106  143  102   66  174  182   62  162  121  105  156   93   62  153  187   97
115  151   43  109  152  150   68  144  117   75  162  110   30  171  203   69
163   67   55   67  195  116  107   46   59  158   93   73   26   90  187   70
 98   97   32  160  151   91  116   69   74  120  146  117   16  169  196   38
102  115   28  158  140  101   97   98   84   86  157  119   19  176  198   46
170   77   72   21  181  145   90   72   84  113   77   40   59   81  117   85
106  142  104   65  175  181   63  162  120  106  155   93   63  153  186   98
145   53  146  103  196  157  131  200   46  238  104   89   94  106   67  141
109  149   92   68  172  183   60  162  124   99  158   96   56  157  191   93
116  158   60   87  160  170   61  155  126   83  162  104   39  166  200   78
-> 97

 -47   -22   100   110    12  -553  -219    -5    -9  -435  -136   -26  -315
 -97  -324  -115  -142   118   -66  -257   -37   223    83  -108    90   168
 -85    -9     2   -64    31  -199   -35   163   -59  -332   121  -203  -313
 282   207    -3   288  -258  -413  -201  -452  -253    -6  -397    -2  -194
-322   -59  -102    45   154  -239  -313   -56   101  -145   -17   197  -158
 325  -183   159   -17   -10  -479    43   -60    13    86  -147   -66   543
-385    35   -12   202     3   316  -263    23  -184    -5    81    95  -438
-> -315

340  525  488   80  962  247  718  783  106  972  140  812  926
304  115  623  366  543  926  116  206  266  795  906  153  950
668  855  424  338  301  242  172   75  225  224  592  210  878
153  664  168  620  190  242  306  485  603  348  698  685  703
741  168  437  829  361  557  596  241  588  967  472  493  799
254  333  228   43  602  240  318  462  641  460  178  551  609
416  904  247  940   56  564   30  307  194  784  523  429  256
-> 926

167  172  124  113  224  175   63  169  229   67   95
156  246  105    1  184   84   79  106  146  141   81
 70   69  152  145   59  108  198  144   54  118  151
145  194  214  146   41  146  171   18  130  222  160
117  158   70   62  147  109  140   56  237   45  217
 11  112  128  178  101   96  199  112   18  221  121
-> 95

  -5   604  -564   486  -501  -185   107   537
  36   623  -603   429  -501  -185    86   498
-170   378   -62   753  -432   270  -104   380
-139   680  -178   753  -520   149   150   393
 -46   642  -680   525  -426  -124   213   550
-139   378   -62   715  -426   270  -146   367
 -87   642  -642   563  -420  -124   213   563
 -67   453  -449   696  -489   179   -41   550
-> 537

1  1  1  2  5  7  3  1  1  1  0  1  1
1  1  1  1  1  0  1  0  3  5  7  3  2
1  0  1  1  1  0  1  1  1  1  1  4  7
1  1  1  1  1  1  1  1  1  1  2  5  7
1  1  1  1  1  0  1  1  1  2  4  7  5
1  1  1  1  1  1  2  6  6  2  1  0  1
1  1  1  1  1  0  1  0  2  5  7  3  2
1  1  1  1  1  1  2  5  6  2  1  0  1
1  2  6  6  3  0  0  1  1  1  1  0  1
1  1  1  5  7  4  1  0  1  1  0  0  1
-> 1

158   39  115  133   12  188  224   13  131  158   73   62  196   14   65  143
103   46    6   52  112  105  178   28  134   90  166   76  128   63   31  172
156   33   41  138  105  136  124  133  116  193   50   69  100  142   40  121
113   40  116   69   64  154   76   72   63  124   54  148   82   36   73  113
 90  139  163   94   79  106  100   78  141  101  164  155   93  126   25   82
 99   80   37   55  149  106  113   85  118   85  141  129  111   99   68  123
 66  151  154   83  106  105   81   82  138   87  175  153   84  133   33   76
-> 143
---
-32,-61,-368,638
-79,363,-604,-77
-49,11,-462,573
-> -368

586,573,606,960
743,708,827,960
348,427,65,960
-> 427

-11,4,-21,25,0,-26 -> -11

97,81,143,6,138,157
199,215,195,112,86,55
-> 81

3,6,2,7 -> 6

-301,-336,-438,513,-587 -> -336

47,56,49,24
25,77,48,49
-> 47
---
array([[5302, 2915, 3728, 5741, 5762, 4296, 5467],
       [6883, 3090, 5081, 4115, 8148, 6168, 7578],
       [5702, 2501, 6137, 4515, 7809, 6995, 3129]]) ans = 3090

array([[7033, 9613, 9779, 2598, 1931],
       [9243, 5885, 7534, 6910, 7166],
       [2961, 6881, 2927, 3549, 4200]]) ans = 5885

array([[51, 45, 39, 18],
       [34, 45, 32, 87],
       [40, 46, 43, 78]]) ans = 45

array([[ 321, -120,  652,  532, -448],
       [ 321,   51,  652,  379, -551],
       [ 321, -464,  687,  840,  -35]]) ans = 51

array([[3, 6, 5, 2, 2],
       [7, 3, 4, 4, 6],
       [1, 3, 4, 1, 4]]) ans = 3

array([[-194,   38, -711, -973],
       [-661, -604, -677, -723],
       [-734, -669, -168,  613]]) ans = -604

array([[305, 592, 740, 289, 483, 712],
       [239, 608, 397, 409, 385, 110],
       [523, 404, 293, 775, 441, 689]]) ans = 608

array([[4, 3, 3, 3, 6, 3],
       [6, 2, 1, 2, 5, 2],
       [1, 5, 7, 7, 1, 5]]) ans = 2
---
[ 54  13 -23  -1 -15 -10  -5] -> -1

[[-12 -20 -13 -36  25  -9  16]
 [ -1  31 -12  12 -14  51   0]
 [ 14 -32   5  43 -30 -17 -14]] -> 12

[-31  12 -11  -4 -46] -> -11

[[ 41 -30  19   2  16   8 -15]
 [-16  26 -45  12 -21  17 -20]
 [ 33 -38  19 -24  35  15   7]] -> 12

[-8 30 -3 -1 47] -> -3

[[ 24 -23   6   3 -10  18  41]
 [ 16   2  -5 -27  15  -7 -21]
 [  7 -42  22  11  10  17  20]] -> -27

[[  7   8  -5  12 -10   7  -7]
 [-25  50 -54  44  -6 -27 -20]
 [ 30 -20  17 -23 -29  23   5]] -> 44

[ 55 -53   0  20  29  -5   2] -> 20
---
array([[-39, -38,  36, -38],
       [-36,  35,  39, -36]]) Answer: -36

array([[ 38,  31, -36, -11,   3,  34, -19],
       [ 46,  53, -27,  39, -41,  -8,  22],
       [ 37,  32, -35, -28, -53,  46, -41]]) Answer: -41

array([[-55,   7,   3,  15, -51],
       [-51,  20,  15,  19, -49],
       [ 24,   9,  13, -32,  35]]) Answer: 35

array([[ 23,   3, -48, -28,   0,  35],
       [ 14, -12,   7,  -6,  -7, -16]]) Answer: -16

array([ -7,   4, -30,  45,  10]) Answer: 10

array([ -3, -14,  29,  48]) Answer: 48
---
[[ 185.33  -15.15 -120.05 -119.69    5.04]
 [ -82.24  -40.07  -18.04  -24.31  -46.99]] >> 5.04, -82.24

[ 0.12 -0.05  0.04  0.13  0.08 -0.12] >> -0.12, 0.12

[[  1.797 -16.896   5.615   3.067  15.607  -0.537 -18.146]
 [ 11.676  -1.544   3.256  -3.282  16.098 -16.001 -20.254]
 [ 15.752   1.308  16.207   5.265  12.164 -21.503 -14.361]] >> -18.146, 15.752

[[ 0.113  0.199  0.176  0.065  0.144]
 [ 0.194  0.211  0.173  0.063 -0.123]
 [-0.058  0.167  0.219 -0.022  0.167]] >> 0.144, -0.058

[[ 158.6 -153.8 -127.5  -84.3  -83.4]
 [-140.0 -197.8 -198.3 -189.4 -176.9]] >> -83.4, -140.0

[-1.322 -0.541 -1.882  0.553  1.631] >> 1.631, -1.322
---
-126.95    41.21    32.20   -64.04  -174.78  -103.93
-164.71   163.60   112.84  -117.21  -132.71   -42.80
gives 163.60, -174.78

 0.16   0.01   0.17   0.07  -0.17 gives 0.17, -0.17

176.187  -29.539  -95.267   -5.325 gives 176.187, -95.267

-0.05  -0.01  -0.10   0.14 gives 0.14, -0.10

 -4.0  -17.7   -5.9   -8.7  -16.5
 -4.0  -13.5   -3.9  -11.5   -3.0
  6.6    6.9    2.4   16.3   18.4
gives 18.4, -17.7

 141.57    12.18    78.97  -122.98 gives 141.57, -122.98

-0.024   0.108   0.025   0.006  -0.069  -0.119 gives 0.108, -0.119
---
array([[2, 9, 4, 8, 9, 6],
       [2, 6, 7, 8, 3, 2]]) ⇒ 3

array([1, 9, 4, 6]) ⇒ 4

array([[7092, 2833, 8441, 2140],
       [6636, 4705, 4241, 6633],
       [4755, 4824, 4285, 4451]]) ⇒ 4285

array([[  2, 102,  22,  88, 152, 164],
       [143, 147, 111, 126, 220, 168]]) ⇒ 220

array([  8,  26, -39,   9, -23, -43]) ⇒ -23

array([[697,  68, 675, 742],
       [479, 574, 764, 831]]) ⇒ 764

array([[-845, -396,  935,  215, -564],
       [-749,   38, -110,  -13, -257],
       [-590, -281,  -59,  109, -736]]) ⇒ 109

array([[88, 82, 89,  6, 59],
       [40, 60, 27, 86, 48]]) ⇒ 86

array([ 88, 901, 339, 524, 310, 144]) ⇒ 310

array([ 576,  -57, -806, -970,  784]) ⇒ -970
